In the rows, zero is written as 128.
Here are made-up elements, facts about them, and rows of numbers that follow some of those facts. Name the element behind each unnamed row.

Some facts about the elements:
bakek θ ladrumal; begrafo θ buklek; bevum θ fatre; biskobok θ sisu; bofo θ masum; briklis θ fevodal; briran θ masum; brobi θ plegreflek; brosoko θ sinerus; brostol θ kolir
buskan θ plegreflek; dafin θ fevodal; dafla θ togol; daski θ plegreflek; degren θ dafem; ditrudrom θ vogrim; drapon θ fevodal; drigi θ plegreflek; drile θ kluflun; drisek θ stepul
drupegin θ plegreflek; druplar θ kestiplu; dubro θ kolir; fabrak θ dafem; faru θ nidres; fenom θ kluflun; fleskosal θ vogrim; flestur θ tumu; fliklek θ ladrumal; flofleskan θ kolir
girupi θ sasik; giskis θ drutrus; golis θ storol; gostum θ nidres; grabro θ bruplo; grebro θ travi; greskinak θ faru; gretregos θ travi; grinul θ solu; grobar θ zafis
grograr θ lasizel; gronoke θ nidres; grudros θ sinerus; grukor θ nidres; grunes θ buklek; kabigra θ kolir; klaplu θ masum; klemafek θ zutil; klibros θ togol; klupo θ drigi
kobrebrem θ greskinak; konan θ vogrim; kufata θ rigri; ladefo θ zokoma; ledrek θ zibrer; lerel θ troma; lifles θ gadrim; lonom θ masum; loplok θ skibrum; lugul θ klodrer
mezas θ togol; mogek θ teplan; mopu θ fatre; motrona θ masum; nidres θ gadrim; nifles θ ladrumal; nutor θ kestiplu; paradra θ kolir; plamer θ gadrel; pluskol θ sifoskin
pluvun θ kolir; pogotru θ kluflun; riflek θ musam; rufon θ plegreflek; sagozu θ kluflun; sena θ troma; skonose θ lapli; skostin θ flilon; skubras θ deteru; solu θ faru
sozon θ drutrus; stapu θ fatre; starak θ travi; steflur θ kolir; stepul θ dodum; stiplak θ ladrumal; stuplok θ plegreflek; taresol θ nidres; tidos θ kluflun; tofem θ drigi
topluk θ ranem; trabadis θ dafem; tribo θ drile; triski θ travi; troma θ gadrel; trutes θ fatre; vibul θ teplan; viplir θ skotras; zuklen θ gopas; zuplako θ rigri
bakek ρ skagim; begrafo ρ beflas; bevum ρ rutom; biskobok ρ trodes; bofo ρ vufli; briklis ρ zafis; briran ρ dafem; brobi ρ lasizel; brosoko ρ dodum; brostol ρ skagim
bruplo ρ gadrel; buskan ρ sisu; dafin ρ benum; dafla ρ sisu; daril ρ buklek; daska ρ benum; daski ρ rigri; degren ρ dodum; ditan ρ zotes; ditrudrom ρ trusti
dogin ρ trodes; drapon ρ skagim; drider ρ skoger; drigi ρ draden; drile ρ flaflak; drisek ρ zokoma; drodi ρ draden; drupegin ρ trusti; druplar ρ sisu; drutrus ρ ladrumal
dubro ρ fatre; fabrak ρ fatre; faru ρ stozus; febru ρ flaflak; fenom ρ gadrel; fifla ρ ranem; fleskosal ρ togol; flestur ρ flilon; fliklek ρ fluzun; flofleskan ρ lapli
gadrim ρ zotes; gastok ρ kolir; girupi ρ musam; giskis ρ vufli; goklam ρ dodum; golis ρ rutom; gostum ρ dodum; grabro ρ togol; grebro ρ lasizel; greskinak ρ kliniklar
greskuben ρ kestiplu; gretregos ρ flilon; grigril ρ kolir; grinul ρ lapli; grobar ρ kestiplu; grograr ρ benum; gronoke ρ vufli; grudros ρ deteru; grukor ρ gorok; grunes ρ musam
guniskas ρ musam; kabigra ρ lapli; kebror ρ zafis; keras ρ buklek; klaplu ρ flilon; klemafek ρ skagri; klibros ρ fevodal; klodrer ρ fevodal; kloguflak ρ zutil; klupo ρ kolir
kobrebrem ρ kestiplu; konan ρ skoger; kuduk ρ trodes; kufata ρ zafis; ladefo ρ buklek; lafamul ρ benum; ledrek ρ zibrer; lerel ρ driber; lifles ρ flaflak; lizur ρ grodul
logil ρ flilon; lonom ρ musam; loplok ρ flaflak; lugul ρ rigri; meflopur ρ flilon; mezas ρ flekam; mogek ρ sisu; mopu ρ trusti; motrona ρ flekam; nidres ρ kolir
nifles ρ kluflun; nutor ρ flilon; paradra ρ benum; patral ρ fatre; plamer ρ rigri; plegreflek ρ masum; plitriflur ρ sisu; plofubru ρ stozus; pluskol ρ dodum; pluvun ρ kluflun
pogotru ρ kolir; puge ρ dodum; retrostor ρ skagim; riflek ρ ladrumal; roplatrom ρ kolir; rufon ρ flilon; sagozu ρ zotes; sena ρ sifoskin; sidibru ρ vufli; silol ρ fatre
sinerus ρ togol; skabrol ρ skagim; skibrum ρ sisu; skigrati ρ zibrer; skoful ρ dodum; skonose ρ fatre; skostin ρ skagim; skotras ρ rigri; skubras ρ sifoskin; sogrim ρ vufli
solu ρ zutil; sozon ρ buklek; stapu ρ trusti; starak ρ trusti; steflur ρ gorok; stepul ρ vufli; stevok ρ masum; stiplak ρ dodum; stistege ρ gadrel; stodrulu ρ masum
stogapim ρ trodes; storol ρ zibrer; studro ρ lasizel; stuplok ρ zotes; stuto ρ grodul; taresol ρ vufli; tekem ρ zibrer; teplan ρ fluzun; tidos ρ dafem; tofem ρ gorok
topluk ρ kestiplu; trabadis ρ sisu; travi ρ kluflun; treskosir ρ fevodal; tribo ρ musam; triski ρ gopas; troma ρ grodul; trona ρ fevodal; trutes ρ vufli; tubuk ρ skagim
tumu ρ skegror; tupegri ρ dodum; vabagam ρ masum; vaklar ρ zibrer; vibul ρ flekam; viplir ρ buklek; vogrim ρ fatre; vokarar ρ flilon; vulibal ρ trusti; vusto ρ zotes
zegagrur ρ grodul; zetum ρ flaflak; zukis ρ dodum; zuklen ρ lapli; zupir ρ fatre; zuplako ρ flilon; bakek Φ 946; begrafo Φ 402; bevum Φ 946; biskobok Φ 143
bofo Φ 946; briklis Φ 143; briran Φ 788; brobi Φ 817; brosoko Φ 817; brostol Φ 946; bruplo Φ 788; buskan Φ 402; dafin Φ 946; dafla Φ 402
daril Φ 946; daska Φ 946; daski Φ 143; degren Φ 817; ditan Φ 143; ditrudrom Φ 402; dogin Φ 143; drapon Φ 402; drider Φ 788; drigi Φ 946
drile Φ 946; drisek Φ 946; drodi Φ 143; drupegin Φ 402; druplar Φ 402; drutrus Φ 817; dubro Φ 946; fabrak Φ 788; faru Φ 946; febru Φ 946
fenom Φ 946; fifla Φ 788; fleskosal Φ 143; flestur Φ 946; fliklek Φ 143; flofleskan Φ 143; gadrim Φ 788; gastok Φ 946; girupi Φ 143; giskis Φ 946
goklam Φ 143; golis Φ 946; gostum Φ 143; grabro Φ 143; grebro Φ 402; greskinak Φ 946; greskuben Φ 817; gretregos Φ 946; grigril Φ 946; grinul Φ 946
grobar Φ 143; grograr Φ 817; gronoke Φ 788; grudros Φ 143; grukor Φ 143; grunes Φ 788; guniskas Φ 817; kabigra Φ 946; kebror Φ 143; keras Φ 788
klaplu Φ 946; klemafek Φ 946; klibros Φ 817; klodrer Φ 817; kloguflak Φ 788; klupo Φ 817; kobrebrem Φ 946; konan Φ 946; kuduk Φ 946; kufata Φ 143
ladefo Φ 946; lafamul Φ 817; ledrek Φ 143; lerel Φ 788; lifles Φ 143; lizur Φ 946; logil Φ 946; lonom Φ 788; loplok Φ 143; lugul Φ 946
meflopur Φ 143; mezas Φ 946; mogek Φ 817; mopu Φ 946; motrona Φ 788; nidres Φ 817; nifles Φ 946; nutor Φ 946; paradra Φ 946; patral Φ 788
plamer Φ 946; plegreflek Φ 788; plitriflur Φ 402; plofubru Φ 143; pluskol Φ 946; pluvun Φ 946; pogotru Φ 788; puge Φ 817; retrostor Φ 946; riflek Φ 817
roplatrom Φ 143; rufon Φ 946; sagozu Φ 946; sena Φ 946; sidibru Φ 788; silol Φ 788; sinerus Φ 143; skabrol Φ 402; skibrum Φ 788; skigrati Φ 143
skoful Φ 788; skonose Φ 946; skostin Φ 946; skotras Φ 946; skubras Φ 817; sogrim Φ 143; solu Φ 946; sozon Φ 946; stapu Φ 402; starak Φ 402
steflur Φ 817; stepul Φ 402; stevok Φ 946; stiplak Φ 402; stistege Φ 143; stodrulu Φ 946; stogapim Φ 143; storol Φ 817; studro Φ 817; stuplok Φ 143
stuto Φ 817; taresol Φ 788; tekem Φ 946; teplan Φ 946; tidos Φ 788; tofem Φ 817; topluk Φ 946; trabadis Φ 402; travi Φ 817; treskosir Φ 143
tribo Φ 817; triski Φ 143; troma Φ 402; trona Φ 946; trutes Φ 143; tubuk Φ 946; tumu Φ 946; tupegri Φ 946; vabagam Φ 788; vaklar Φ 402
vibul Φ 788; viplir Φ 788; vogrim Φ 143; vokarar Φ 946; vulibal Φ 402; vusto Φ 817; zegagrur Φ 788; zetum Φ 946; zukis Φ 817; zuklen Φ 946
zupir Φ 143; zuplako Φ 817; biskobok Ξ stogapim; bofo Ξ sidibru; briran Ξ tidos; brosoko Ξ zukis; brostol Ξ skabrol; bruplo Ξ stistege; buskan Ξ trabadis; dafin Ξ grograr
dafla Ξ skibrum; daril Ξ ladefo; daska Ξ lafamul; degren Ξ tupegri; ditan Ξ gadrim; ditrudrom Ξ mopu; drapon Ξ retrostor; drigi Ξ drodi; drile Ξ loplok; dubro Ξ silol
fabrak Ξ zupir; faru Ξ plofubru; flestur Ξ meflopur; fliklek Ξ teplan; gadrim Ξ vusto; gastok Ξ grigril; girupi Ξ grunes; goklam Ξ brosoko; golis Ξ bevum; gostum Ξ degren
grabro Ξ fleskosal; grebro Ξ brobi; greskuben Ξ topluk; gretregos Ξ klaplu; grigril Ξ nidres; grinul Ξ zuklen; grograr Ξ paradra; gronoke Ξ stepul; grukor Ξ tofem; grunes Ξ guniskas
kabigra Ξ grinul; kebror Ξ kufata; keras Ξ daril; klaplu Ξ nutor; klibros Ξ klodrer; klodrer Ξ trona; kloguflak Ξ solu; klupo Ξ gastok; kobrebrem Ξ grobar; konan Ξ drider
kuduk Ξ biskobok; kufata Ξ briklis; ledrek Ξ tekem; lifles Ξ febru; lizur Ξ troma; logil Ξ zuplako; lonom Ξ girupi; loplok Ξ zetum; lugul Ξ daski; mezas Ξ motrona
mogek Ξ druplar; mopu Ξ stapu; nidres Ξ pogotru; nutor Ξ vokarar; paradra Ξ daska; patral Ξ vogrim; plamer Ξ skotras; plegreflek Ξ stodrulu; plitriflur Ξ mogek; pluskol Ξ stiplak
pluvun Ξ travi; pogotru Ξ roplatrom; puge Ξ skoful; retrostor Ξ bakek; riflek Ξ drutrus; rufon Ξ logil; sagozu Ξ ditan; sena Ξ skubras; sidibru Ξ giskis; silol Ξ skonose
sinerus Ξ grabro; skabrol Ξ drapon; skibrum Ξ plitriflur; skostin Ξ brostol; skotras Ξ lugul; sogrim Ξ trutes; sozon Ξ keras; stapu Ξ vulibal; starak Ξ ditrudrom; stepul Ξ taresol
stevok Ξ plegreflek; stiplak Ξ goklam; stistege Ξ fenom; stodrulu Ξ vabagam; stogapim Ξ dogin; storol Ξ ledrek; studro Ξ grebro; stuplok Ξ sagozu; stuto Ξ zegagrur; taresol Ξ bofo
tekem Ξ vaklar; tofem Ξ steflur; topluk Ξ kobrebrem; trabadis Ξ dafla; travi Ξ nifles; treskosir Ξ klibros; tribo Ξ lonom; troma Ξ stuto; trutes Ξ gronoke; tubuk Ξ skostin
tupegri Ξ pluskol; vaklar Ξ skigrati; vibul Ξ mezas; viplir Ξ sozon; vogrim Ξ dubro; vokarar Ξ flestur; vulibal Ξ drupegin; zetum Ξ lifles; zukis Ξ puge; zuklen Ξ flofleskan
zupir Ξ patral; zuplako Ξ gretregos

Some elements and their rows:
[115 144  90 131 126 120 117 108 115 113 112 112 142 152 151 157 137 127
 123 117 108 108 116 149 143 160 147 149 138  97 135 149 110 113 143]: ladefo
[152 123  75  82 168 110 126 148 149 115 123  77 165 152  79 126 178 109
 131 188  68  94 180 114  91 129  67 160 124  93 157 176  65  72 111]: taresol
[ 83 106 152 119 127 129 104 108 137 107  99 127 117 165 118 155 186 127
 132 162 123 120 136 114 100 129  89 129 111  93 134 161 103 139  99]: stepul
[140 145 121 132  99 123 123 145 158 138 113 108 114 182 145 160 149 121
 128 109 134 134 151 118 136 146 130 133 137 154 134 144 136 129 127]: briran
[131 147 116 131 114 123 121 138 146 119 135 111 130 151 154 153 128 118
 125 114 124 134 137 140 146 153 139 142 129 134 126 142 127 110 138]: topluk
[107 139 126 151  91 115 115 132 131 114 133 115 123 147 138 140 133 111
 128 124 143 147 139 126 149 135 116 129 141 124 128 149 121 104 153]: ledrek
[116 137 147  97 144 132 130  84 113 137 140 124 106 123 116 130 187 103
 143 115 177 115  84 105 146 137 142 175 104 124 125 134  96 150 151]: lapli
[108 131 130 134 113 119 124 120 137 111 133 131 133 135 121 134 146 124
 137 123 131 118 116 123 146 137 150 136 121 108 116 123 117 119 137]: stuto
[133 149  43 148 122 151  90  72  88 102  67  84 141 119 121 138 146 161
 124 128 114  64  79 168 110 182 142 153 138  57 120 156 122 129 146]: flestur
[114 144 128 104 138 128 128  89 115 141 137 120 106 133 128 137 181 105
 135 119 169 106  79 102 147 134 128 174 125 135 126 144 105 129 150]: gorok
[143 141 122 133 106 120 133 152 146 134 119 112 116 171 148 157 149 120
 129 104 131 140 156 112 140 147 138 128 140 151 137 138 132 126 135]: fabrak
[144 142 124 132 111 125 128 152 150 133 117 110 116 166 146 155 151 120
 129 110 131 139 158 110 136 146 131 131 136 150 134 140 132 127 131]: viplir
[130 147 115 131 111 123 119 136 148 121 132 110 130 154 155 154 128 120
 125 114 126 133 135 141 146 153 139 143 131 135 126 143 129 111 136]: mezas
[115 144 128 104 137 126 129  90 114 141 137 122 106 133 128 136 179 105
 136 118 169 107  79 103 148 135 128 173 126 135 126 144 105 129 151]: benum
[113 131 121 149  89 116 118 132 136 133 110 121 113 169 127 145 163 123
 132 122 137 129 138  94 137 125 116 120 149 132 137 145 132 127 134]: grebro
[ 98 132 127 144 109 119 112 107 108 107 121 118 131 132 125 137 146 114
 134 125 141 139 130 132 145 141 131 137 127  88 133 143 102 126 156]: dogin
[139 135 134 126 123 130 126 136 137 128 113 111 120 153 134 151 163 120
 137 109 134 136 156 114 133 150 143 137 118 127 135 135 119 148 132]: drider
[114 135  98 125 136 119 124  95  98 107 112 119 146 142 139 153 145 126
 130 110 109 112 115 151 147 165 167 148 126  73 140 138  94 134 151]: retrostor
[115 144 128 104 138 127 128  90 115 142 136 121 107 133 128 136 180 105
 136 119 168 107  79 103 147 134 128 174 124 135 126 145 106 129 151]: fluzun
[133 135 127 124 127 127 126 126 126 125 107 114 124 153 133 153 165 124
 135 110 128 128 150 116 133 153 147 137 122 114 138 135 112 149 134]: keras

Which element is each row?
No name comes twice in this set of rows, the named rows included.
[171 145  81 108 131 105 136 169 155 124 164  81 163 127 100 112 133  99
 135 140 100 127 175 124 142 135 116 154 129 130 141 144  97  72 151] -> grinul
[119 131 129 149  82 115 123 143 144 134 118 121 110 170 127 144 159 121
 133 119 141 141 146  92 138 125 116 115 148 144 136 141 136 125 134] -> starak
[ 87 176  98 163 137 129  72 117 147 128 100 106 170 157 159 145 137 114
 134 117 114 109 162 125 165 146 153 190 142 115 121 137 111 127 125] -> pluskol
[140 143  70 140 126 157  94  77  94 101  78  87 139 106 110 130 150 156
 132 125 126  80  93 167 109 183 151 151 117  59 117 143 119 147 146] -> vokarar
[102 139 117 151  96 115 112 122 120 112 125 116 126 146 138 142 136 114
 126 126 139 140 130 129 147 136 119 131 144 111 131 151 117 106 154] -> girupi
[143 149  59 147 112 153  93  91 108 108  81  83 134 119 124 135 140 156
 125 125 124  81  92 163 111 178 138 148 133  83 115 151 134 127 142] -> nutor
[ 93 166 123 159 164 134 146 187 118 116 107 157 133 119 127 155 172 165
 134  92 134 182 152  64 150 128  34 100 130 135 130 134 182 108 191] -> buskan
[134 129 166 112 132 136 123 123 141 110 142 117 130 123 124 138 146 112
 145 107 147 153 150 145 144 158 172 148  78 106 122 117 103 162 139] -> teplan
[145 153  65 147  98 151  92  97 124 112  84  83 127 135 123 139 133 153
 126 123 132  87  93 169 114 175 136 146 133  99 112 151 142 127 139] -> klaplu
[ 92 134  85 143 114 107 125  96 104 109 108 134 144 153 131 145 146 134
 127 124 106  89  88 130 149 142 151 137 151  81 130 136 108 104 146] -> mogek
[118 136 147  97 143 129 135  85 109 137 142 126 107 125 114 131 185 102
 144 111 176 117  84 104 150 137 149 171 108 123 128 131  94 150 156] -> sisu
[105 143  69 133 126 112 120  87  93 111  97 117 147 162 150 163 138 132
 119 114  98  92 100 156 146 165 158 149 148  73 145 152 100 116 150] -> bakek
[ 93 117 179 120 114 132 102 136 166  97 141 118 115 146 134 149 146 107
 127 163 145 161 154 139 115 131  80 131  96 124 117 161 111 112 112] -> sogrim

The same elements again, as new rows of numbers:
Known rows:
[153  66  98 140 145  83 136 139 154 115  92  95 115]: sagozu
[145  72  96 156 146  84 136 141 160 118  93 103 115]: starak
[143  91  98 160 128  81 124 137 168 112  96 106 127]: riflek
[142  98  84 141 138 106 121 121 155 119  85  82 124]: stistege
[153  67  98 140 145  84 135 138 156 115  91  95 115]: sozon
[145  88  83 125 142 108 124 117 148 118  84  79 121]: grigril
[141  99  83 141 149 103 133 126 156 121  79  76 126]: kloguflak
[153  67 103 132 130  84 137 128 151 121  88  95 105]: mopu
[141  86 112 154 101  72 135 128 164 123  89 110 108]: tofem
[130 118  84 127 122 116 137  98 148 137  62  61 114]: plegreflek
[145  89  77 124 133 115 119 106 142 119  96  92 118]: stepul
[149  76  96 148 136  87 128 135 157 116  94  98 117]: loplok
[141  62  85 139 126  90 124 142 155 108  98  95 106]: begrafo
[149 124  79 117 114 120 129 163 142 108 111  81 109]: vufli
[172  43  81  75  87 131  60 125 131 120  50  90 123]: skoful
[118 143 106 117 121 141  93 155 153  94  87  26 110]: flilon
[166  44 101 103 120  96 110 120 136 106 106 102 104]: bakek
[145  94  87 125 111 110  97 110 151 108  98  95 127]: vusto
[150  78 103 147 116  81 115 133 161 109 101 111 120]: steflur
[155  61 100 133 139  87 130 138 152 114  94  96 113]: nifles

Which element is each row?
No name comes twice in this set of rows, the named rows included.
[140  81  73 123 132 105 125 128 152 111  88  70 116] -> greskinak
[155  63 102 135 124  87 119 131 150 113  99 103 109] -> flofleskan
[157  61  88 157 126  86 111 168 169 133  43 105 135] -> gostum
[155  63 100 134 126  88 117 131 151 111 101 102 113] -> lifles
[150  64  96 141 136  89 126 132 151 115  99 105 111] -> dafla
[145  86  99 162 129  77 126 138 169 110  99 110 126] -> tribo
[143  86  82 125 132 115 115 112 145 117  92  88 118] -> skabrol
[155  62 101 133 137  84 132 135 151 115  93  96 110] -> paradra
[150  73  95 148 149  79 143 139 159 118  93  97 118] -> fabrak
[151  79  86 110 131 114 112 112 141 114  88  80 117] -> febru
[169  47  94 118  81  99  69 146 155 116  61 119 131] -> brosoko
[180  38  71 111 171 105  90 141 141  81 133 110 138] -> bofo

